Here is a tiny trained network, its code and every weight. The questions are about switching its units off for an input and a class, where a switched-off unit gives its printed mean instead of its output.

import numpy as np


def w(rows, s, z=0):
    codes = np.array(rows[::2]) - 128.0
    scale = np.full(codes.shape[1], s)
    scale[-1] = z or s
    return codes * scale


def norm(h):
    return h / np.sqrt((h * h).mean(-1, keepdims=True) + 1e-5)


def f(y):
    return y / 2 * (1 + np.tanh(0.7978845608 * (y + 0.044715 * y**3)))


def log_softmax(a):
    a = a - a.max(-1, keepdims=True)
    return a - np.log(np.exp(a).sum(-1, keepdims=True))


def net(x, mask):
    res = np.array(x, float).reshape(1, 7) / 4 @ E
    u = 0
    for l in range(2):
        y = f(norm(res) @ A[l][:, :-1].T + A[l][:, -1])
        res = res + np.where(mask[u : u + 4], y, B[l][:, -1]) @ B[l][:, :-1]
        u += 4
    return log_softmax(norm(res)[-1] @ U[:, :-1].T + U[:, -1])


A, B = {}, {}
E = w([
[167,140,144,2,123,122,171,125,103,95],'x0',
[80,105,147,135,84,172,135,50,163,126],'x1',
[136,111,128,121,140,110,161,118,150,157],'x2',
[141,141,129,129,137,153,119,127,153,135],'x3',
[38,243,113,119,75,156,190,178,103,203],'x4',
[131,121,118,121,131,134,107,127,140,155],'x5',
[173,92,46,156,99,160,152,131,114,142],'x6',
],0.0088)
A[0] = w([
[171,165,118,148,176,83,117,198,86,161,29],'0.n0',
[147,149,132,121,169,128,125,167,108,136,3],'0.n1',
[122,144,153,252,138,108,124,158,137,155,29],'0.n2',
[72,151,168,107,160,82,102,148,160,133,95],'0.n3',
],0.011,0.0039)
B[0] = w([
[91,70,133,130,172,207,150,197,146,94,236],'0.n0',
[3,113,108,81,136,164,129,147,152,129,142],'0.n1',
[82,136,113,58,70,60,74,111,172,169,253],'0.n2',
[154,199,77,175,189,145,213,43,105,97,216],'0.n3',
],0.014,0.0045)
A[1] = w([
[168,125,17,141,38,153,165,175,134,125,45],'1.n0',
[162,157,123,5,98,157,168,139,97,112,28],'1.n1',
[98,194,141,128,73,171,180,183,88,214,16],'1.n2',
[89,99,171,133,64,193,165,53,122,145,2],'1.n3',
],0.014,0.0029)
B[1] = w([
[87,233,146,116,195,120,173,72,114,99,214],'1.n0',
[68,143,111,166,71,99,82,118,162,202,253],'1.n1',
[226,43,152,141,109,124,100,115,121,98,255],'1.n2',
[104,111,111,96,183,164,148,247,110,109,205],'1.n3',
],0.015,0.0076)
U = w([
[65,129,81,122,65,86,66,115,147,223,100],'0',
[86,80,88,102,157,201,146,232,108,130,77],'1',
[248,78,127,175,88,121,109,112,85,122,251],'2',
[124,209,84,146,173,126,160,71,89,128,84],'3',
],0.012,0.0022)

Each question gives the input, the list of numbers given to net, and the class t.
The units are the neurons (one row each of A and B). Each row of codes is followed by its name. A weight is (code - 128) times the scale printed after its matrix; where a second scale follows, it is the last column's (A, B and U).
mask holds one flag per neuron, layer by layer. A switched-off neuron (its flag False) gives its mean, the last column of its row in B, instead of its output. The means were averaged over made-up inputs and are rounded, as every weight is.
A unit's drop is (log p(t) with every unit on - log p(t) with that unit switched off) / (log p(t) with every unit on - log p(t) with every unit switched off).
The circuit of an input: a set's keep is (log p(t) with only the set's units on - log p(t) with every unit switched off) / (log p(t) with every unit on - log p(t) with every unit switched off). Starting from all 8 units, units are removed one at a time, each time the one whose removal leaves the highest keep (on an exact tie, the one counted first), for as long as the keep stays at least 0.8.
circuit, biggest first: the units of the circuit, biggest drop first
k most important neurons: the k neurons with the biggest drops, biggest first
k most important neurons of layer l: the k neurons of layer l with the biggest drops, biggest first
input [-8,0,-3,7,-6,-2,2], class 0: circuit, biggest first -> 0.n2
input [1,-4,7,2,1,-1,7], class 3: 2 most important neurons -> 1.n0; 1.n3
input [2,-4,-8,4,6,-4,-3], class 2: 2 most important neurons -> 1.n2; 1.n3
input [3,1,-8,7,1,1,2], class 0: 2 most important neurons -> 1.n1; 0.n3
input [7,6,2,5,-3,7,6], class 0: 3 most important neurons -> 1.n1; 0.n0; 0.n3
input [-2,5,3,8,-5,4,-3], class 1: 4 most important neurons -> 1.n2; 1.n3; 1.n1; 0.n2
input [5,2,8,4,1,-1,-7], class 3: 2 most important neurons -> 0.n3; 0.n2
input [-4,-7,7,7,-2,6,-6], class 1: 4 most important neurons -> 0.n0; 1.n0; 1.n1; 0.n1
input [5,-1,7,-4,-4,1,5], class 0: 3 most important neurons -> 1.n1; 0.n3; 1.n2
input [8,-5,5,0,-8,-3,-7], class 0: 3 most important neurons -> 1.n1; 1.n2; 1.n0
input [-5,0,-6,0,8,1,-4], class 2: 2 most important neurons of layer 1 -> 1.n2; 1.n1
input [1,6,-5,-6,-5,0,-8], class 3: 2 most important neurons of layer 0 -> 0.n3; 0.n0
input [4,7,-3,0,-6,2,0], class 1: 3 most important neurons -> 1.n3; 1.n2; 0.n2
input [0,-3,-6,1,4,-4,3], class 2: most important neuron of layer 0 -> 0.n3
input [6,6,3,5,-2,-8,0], class 0: 3 most important neurons of layer 0 -> 0.n0; 0.n3; 0.n1
input [-1,4,-3,-8,-4,7,5], class 3: 2 most important neurons of layer 1 -> 1.n0; 1.n2
input [-2,3,2,-3,0,-1,-2], class 1: 3 most important neurons of layer 1 -> 1.n3; 1.n1; 1.n0
input [2,-7,2,8,8,-2,3], class 2: 2 most important neurons of layer 1 -> 1.n2; 1.n3
input [0,-5,8,-7,-5,-1,-4], class 1: 2 most important neurons of layer 0 -> 0.n0; 0.n1
input [-2,6,8,-6,7,8,1], class 2: most important neuron of layer 0 -> 0.n0
